Below are the code and all the weights of a small trained network. Each question names an input and a class and asks about switching units off, where a switched-off unit gives its printed mean instead of its output.

import numpy as np


def w(rows, s, z=0):
    codes = np.array(rows[::2]) - 128.0
    scale = np.full(codes.shape[1], s)
    scale[-1] = z or s
    return codes * scale


def f(y):
    return np.maximum(y, 0)


def log_softmax(a):
    a = a - a.max(-1, keepdims=True)
    return a - np.log(np.exp(a).sum(-1, keepdims=True))


def net(x, mask):
    res = np.array(x, float).reshape(1, 6) / 4 @ E
    y = f(res @ A[0][:, :-1].T + A[0][:, -1])
    res = res + np.where(mask, y, B[0][:, -1]) @ B[0][:, :-1]
    return log_softmax(res[-1] @ U[:, :-1].T + U[:, -1])


A, B = {}, {}
E = w([
[101,134,209,148,254,174,200,175],'x0',
[109,34,190,138,184,68,54,89],'x1',
[136,133,125,133,131,118,132,126],'x2',
[11,150,3,46,191,66,121,150],'x3',
[61,62,150,136,38,72,176,238],'x4',
[209,79,19,191,173,158,79,221],'x5',
],0.0075)
A[0] = w([
[89,137,27,91,211,95,123,157,53],'N0',
[94,142,91,94,151,102,155,125,30],'N1',
[210,150,195,197,118,124,185,142,44],'N2',
[160,110,57,208,166,151,94,211,71],'N3',
[135,255,73,91,67,215,170,153,233],'N4',
[168,131,130,157,35,127,82,91,100],'N5',
[166,143,75,85,39,81,37,88,13],'N6',
[125,156,202,144,237,168,173,171,29],'N7',
[191,82,155,179,57,222,108,90,38],'N8',
[172,107,173,186,102,158,107,103,56],'N9',
[115,116,69,82,80,101,91,91,57],'N10',
[115,171,172,168,240,159,171,172,2],'N11',
[158,82,94,179,202,140,88,183,85],'N12',
[81,178,197,102,80,103,139,127,31],'N13',
[84,155,200,53,157,119,221,56,83],'N14',
[101,106,131,112,85,77,174,199,22],'N15',
[147,149,111,165,205,154,157,72,77],'N16',
[181,163,137,96,207,140,154,88,67],'N17',
[98,164,89,88,153,121,149,144,108],'N18',
[155,173,119,92,198,174,93,93,55],'N19',
[132,192,135,92,70,161,160,207,150],'N20',
[70,197,181,88,111,120,159,56,4],'N21',
[157,172,111,87,160,171,72,69,94],'N22',
[137,61,179,136,159,93,44,65,240],'N23',
[165,156,119,171,82,174,212,117,140],'N24',
[182,125,63,173,164,162,114,207,67],'N25',
[156,107,96,169,153,126,121,148,31],'N26',
[102,41,163,137,133,86,106,141,166],'N27',
[187,166,135,100,186,114,126,92,60],'N28',
[93,161,53,53,154,82,113,104,42],'N29',
[148,150,97,125,180,160,118,58,31],'N30',
[119,83,128,142,103,119,118,228,76],'N31',
[146,212,97,158,149,139,25,53,85],'N32',
[85,90,176,135,156,153,186,185,81],'N33',
],0.0087,0.0054)
B[0] = w([
[111,58,211,73,166,180,89,121,197],'N0',
[152,62,188,115,171,128,82,144,154],'N1',
[87,54,199,83,201,157,85,156,189],'N2',
[197,157,157,98,74,161,131,44,202],'N3',
[100,143,60,173,178,106,43,99,246],'N4',
[141,63,73,58,179,108,217,180,194],'N5',
[163,78,22,85,130,109,249,148,190],'N6',
[147,63,2,93,129,108,221,141,194],'N7',
[87,69,181,53,166,145,99,151,201],'N8',
[71,62,175,96,187,191,107,143,178],'N9',
[160,99,108,90,160,109,182,150,169],'N10',
[147,74,45,97,127,81,217,133,184],'N11',
[179,144,134,97,86,162,113,52,196],'N12',
[210,136,173,118,91,146,90,82,174],'N13',
[230,122,119,109,92,139,95,51,212],'N14',
[107,114,214,154,47,82,82,173,170],'N15',
[119,135,132,152,82,57,168,145,171],'N16',
[133,128,129,159,97,63,133,182,171],'N17',
[97,93,189,114,179,156,86,154,170],'N18',
[120,125,183,177,82,75,119,172,173],'N19',
[104,127,77,217,145,107,54,114,193],'N20',
[184,104,148,94,68,151,111,48,185],'N21',
[114,135,179,168,69,92,121,192,179],'N22',
[85,189,10,176,166,133,55,98,231],'N23',
[84,100,105,174,196,131,54,121,192],'N24',
[193,151,169,120,95,136,120,29,193],'N25',
[176,127,180,109,101,127,126,45,149],'N26',
[91,200,92,212,162,98,79,124,194],'N27',
[98,128,148,154,89,110,114,179,158],'N28',
[103,70,194,100,179,179,101,158,185],'N29',
[99,107,204,175,82,72,122,175,160],'N30',
[136,141,197,149,62,109,129,152,177],'N31',
[108,144,166,164,69,79,160,198,189],'N32',
[156,114,57,147,100,89,177,171,181],'N33',
],0.0067,0.011)
U = w([
[102,67,204,64,202,173,86,164,81],'0',
[200,156,153,97,35,152,106,19,92],'1',
[112,144,175,199,11,74,122,233,107],'2',
[151,96,36,87,136,110,206,164,123],'3',
[125,163,115,146,143,141,101,130,251],'4',
[100,164,70,221,189,118,45,92,90],'5',
[84,254,117,137,170,191,141,131,149],'6',
],0.0095,0.017)

Each question gives the input, the list of numbers given to net, and the class t.
The units are the neurons (one row each of A and B). Each row of codes is followed by its name. A weight is (code - 128) times the scale printed after its matrix; where a second scale follows, it is the last column's (A, B and U).
mask holds one flag per neuron, in row order. A switched-off neuron (its flag False) gives its mean, the last column of its row in B, instead of its output. The means were averaged over made-up inputs and are rounded, as every weight is.
A unit's drop is (log p(t) with every unit on - log p(t) with that unit switched off) / (log p(t) with every unit on - log p(t) with every unit switched off).
The circuit of an input: a set's keep is (log p(t) with only the set's units on - log p(t) with every unit switched off) / (log p(t) with every unit on - log p(t) with every unit switched off). Starting from the 12 units with the biggest drops (on a tie, the unit counted first), units are removed one at a time, each time the one whose removal leaves the highest keep (on an exact tie, the one counted first), for as long as the keep stays at least 0.8.
circuit, biggest first: the units of the circuit, biggest drop first
top k neurons: the k neurons with the biggest drops, biggest first
drop when u is switched off: that unit's drop, to one decimal
input [5,-6,-5,-3,-1,-4], class 5: circuit, biggest first	[N4, N24]
input [-6,4,-5,-3,4,-3], class 3: circuit, biggest first	[N5, N6]
input [8,6,7,-1,1,-6], class 3: circuit, biggest first	[N7, N11]
input [6,-3,-2,7,8,-2], class 2: circuit, biggest first	[N15]
input [4,0,-3,4,-1,3], class 0: top 4 neurons	[N0, N23, N6, N18]
input [6,4,-4,4,6,-4], class 2: circuit, biggest first	[N15, N33]
input [1,-5,-2,-5,-6,7], class 1: top 2 neurons	[N25, N3]
input [8,-3,-4,-8,2,6], class 0: top 2 neurons	[N2, N8]
input [-8,-7,4,-3,-5,-3], class 3: circuit, biggest first	[N6, N5]
input [-4,-8,-6,3,4,-3], class 5: top 2 neurons	[N4, N20]
input [3,6,-5,5,-1,6], class 1: top 2 neurons	[N12, N3]
input [2,-1,3,5,-2,-4], class 0: circuit, biggest first	[N29, N23]
input [8,-5,0,0,-7,-8], class 1: top 2 neurons	[N14, N21]
input [4,7,-3,-1,4,4], class 5: top 2 neurons	[N27, N23]
input [-6,-8,-2,0,-4,5], class 5: circuit, biggest first	[N4]
input [8,-6,1,6,-3,4], class 3: top 2 neurons	[N11, N7]
input [8,0,-4,-5,-6,8], class 1: top 3 neurons	[N25, N3, N12]
input [-7,-5,1,5,-1,-1], class 3: top 2 neurons	[N6, N10]
input [-1,-5,-1,-6,3,-5], class 0: circuit, biggest first	[N2, N8]
input [-7,0,1,0,2,8], class 1: circuit, biggest first	[N3]
input [8,-7,8,-4,6,5], class 3: top 3 neurons	[N7, N11, N33]
input [-2,-8,1,2,-8,-1], class 2: top 2 neurons	[N32, N22]
input [-2,-1,-2,4,8,6], class 2: top 3 neurons	[N15, N31, N14]
input [-6,-3,-4,-5,0,-1], class 3: top 2 neurons	[N5, N6]
input [-7,-6,5,4,-5,-4], class 3: top 2 neurons	[N6, N10]
input [-7,1,7,0,-4,-2], class 3: drop when N6 is switched off	0.2
input [1,6,3,-5,-6,7], class 1: circuit, biggest first	[N12]
input [-5,3,2,5,5,-2], class 0: drop when N32 is switched off	0.3
input [3,-7,8,-8,0,8], class 0: drop when N15 is switched off	0.0
input [4,0,5,6,-2,-5], class 0: drop when N18 is switched off	0.3
